Below is a small trained network, with its code and all its weights. Each question gives an input and a class and asks what happens when units are switched off, that is, made to give their printed mean instead of their output.

import numpy as np


def w(rows, s, z=0):
    codes = np.array(rows[::2]) - 128.0
    scale = np.full(codes.shape[1], s)
    scale[-1] = z or s
    return codes * scale


def f(y):
    return np.maximum(y, 0)


def log_softmax(a):
    a = a - a.max(-1, keepdims=True)
    return a - np.log(np.exp(a).sum(-1, keepdims=True))


def net(x, mask):
    res = np.array(x, float).reshape(1, 6) / 4 @ E
    y = f(res @ A[0][:, :-1].T + A[0][:, -1])
    res = res + np.where(mask, y, B[0][:, -1]) @ B[0][:, :-1]
    return log_softmax(res[-1] @ U[:, :-1].T + U[:, -1])


A, B = {}, {}
E = w([
[248,138,128,250],'x0',
[43,2,227,129],'x1',
[150,45,112,179],'x2',
[228,84,29,68],'x3',
[204,189,235,79],'x4',
[122,105,168,90],'x5',
],0.0076)
A[0] = w([
[32,116,120,211,200],'N1',
[133,90,16,204,182],'N2',
[123,94,189,115,168],'N3',
[102,178,93,147,110],'N4',
[130,72,90,85,159],'N5',
[91,189,174,130,112],'N6',
[190,143,151,86,70],'N7',
[186,143,124,169,144],'N8',
[176,212,111,248,133],'N9',
[181,156,142,157,151],'N10',
[136,174,104,146,104],'N11',
[120,192,82,158,122],'N12',
[66,112,95,164,156],'N13',
[127,53,110,111,149],'N14',
[138,164,195,43,187],'N15',
[175,89,139,158,255],'N16',
[37,171,133,80,186],'N17',
[185,40,65,135,116],'N18',
[99,180,119,104,138],'N19',
[100,117,88,46,136],'N20',
],0.012,0.0094)
B[0] = w([
[77,159,70,142,238],'N1',
[137,126,101,148,251],'N2',
[132,160,100,116,202],'N3',
[152,144,149,130,160],'N4',
[209,111,70,58,188],'N5',
[76,172,160,137,180],'N6',
[87,160,150,139,156],'N7',
[162,114,126,202,193],'N8',
[112,70,134,208,243],'N9',
[179,128,147,182,188],'N10',
[121,135,145,147,162],'N11',
[180,133,165,158,183],'N12',
[103,159,115,107,191],'N13',
[149,117,78,106,186],'N14',
[222,198,146,150,229],'N15',
[144,136,58,182,236],'N16',
[131,205,123,86,233],'N17',
[134,79,111,127,204],'N18',
[147,152,126,122,172],'N19',
[235,171,117,1,190],'N20',
],0.0094,0.012)
U = w([
[176,142,82,31,119],'0',
[141,158,42,133,224],'1',
[67,96,195,131,2],'2',
[17,123,80,152,237],'3',
[119,195,232,130,185],'4',
[194,80,89,127,117],'5',
[175,19,5,94,66],'6',
[132,69,150,254,142],'7',
],0.0096,0.0047)

Each question gives the input, the list of numbers given to net, and the class t.
The units are the neurons (one row each of A and B). Each row of codes is followed by its name. A weight is (code - 128) times the scale printed after its matrix; where a second scale follows, it is the last column's (A, B and U).
mask holds one flag per neuron, in row order. A switched-off neuron (its flag False) gives its mean, the last column of its row in B, instead of its output. The means were averaged over made-up inputs and are rounded, as every weight is.
A unit's drop is (log p(t) with every unit on - log p(t) with that unit switched off) / (log p(t) with every unit on - log p(t) with every unit switched off).
The circuit of an input: a set's keep is (log p(t) with only the set's units on - log p(t) with every unit switched off) / (log p(t) with every unit on - log p(t) with every unit switched off). Starting from the 12 units with the biggest drops (on a tie, the unit counted first), units are removed one at a time, each time the one whose removal leaves the highest keep (on an exact tie, the one counted first), for as long as the keep stays at least 0.8.
circuit, biggest first: the units of the circuit, biggest drop first
most important unit: the unit with the biggest drop
k most important neurons: the k neurons with the biggest drops, biggest first
drop when u is switched off: that unit's drop, to one decimal
input [-5,5,5,3,2,2], class 0: circuit, biggest first => [N9 N20]
input [-2,7,-2,3,2,0], class 0: most important unit => N9
input [4,7,0,-5,1,8], class 3: 2 most important neurons => [N1 N20]
input [7,6,2,8,6,-7], class 7: circuit, biggest first => [N20 N8]
input [3,4,0,-3,0,-4], class 3: circuit, biggest first => [N15 N1 N12 N20]
input [3,-3,0,-5,-5,6], class 7: circuit, biggest first => [N20 N5]
input [-2,-2,-3,4,-5,6], class 0: circuit, biggest first => [N20 N9]
input [4,6,4,-2,-5,-4], class 3: circuit, biggest first => [N1 N15]
input [-5,-6,-7,-4,-6,-7], class 0: circuit, biggest first => [N20 N16]
input [5,2,3,5,2,1], class 6: circuit, biggest first => [N18 N15]
input [-1,-1,4,1,1,7], class 6: circuit, biggest first => [N17 N6]
input [-5,8,7,-3,-8,5], class 6: 2 most important neurons => [N5 N14]
input [0,-1,-1,7,7,-8], class 5: drop when N1 is switched off => 0.3
input [0,2,-2,-1,2,5], class 4: most important unit => N5
input [3,8,-1,-6,1,-6], class 3: drop when N1 is switched off => 0.1
input [-8,7,0,-4,3,6], class 0: drop when N20 is switched off => 0.4
input [8,4,-5,-2,-8,8], class 3: 2 most important neurons => [N1 N15]
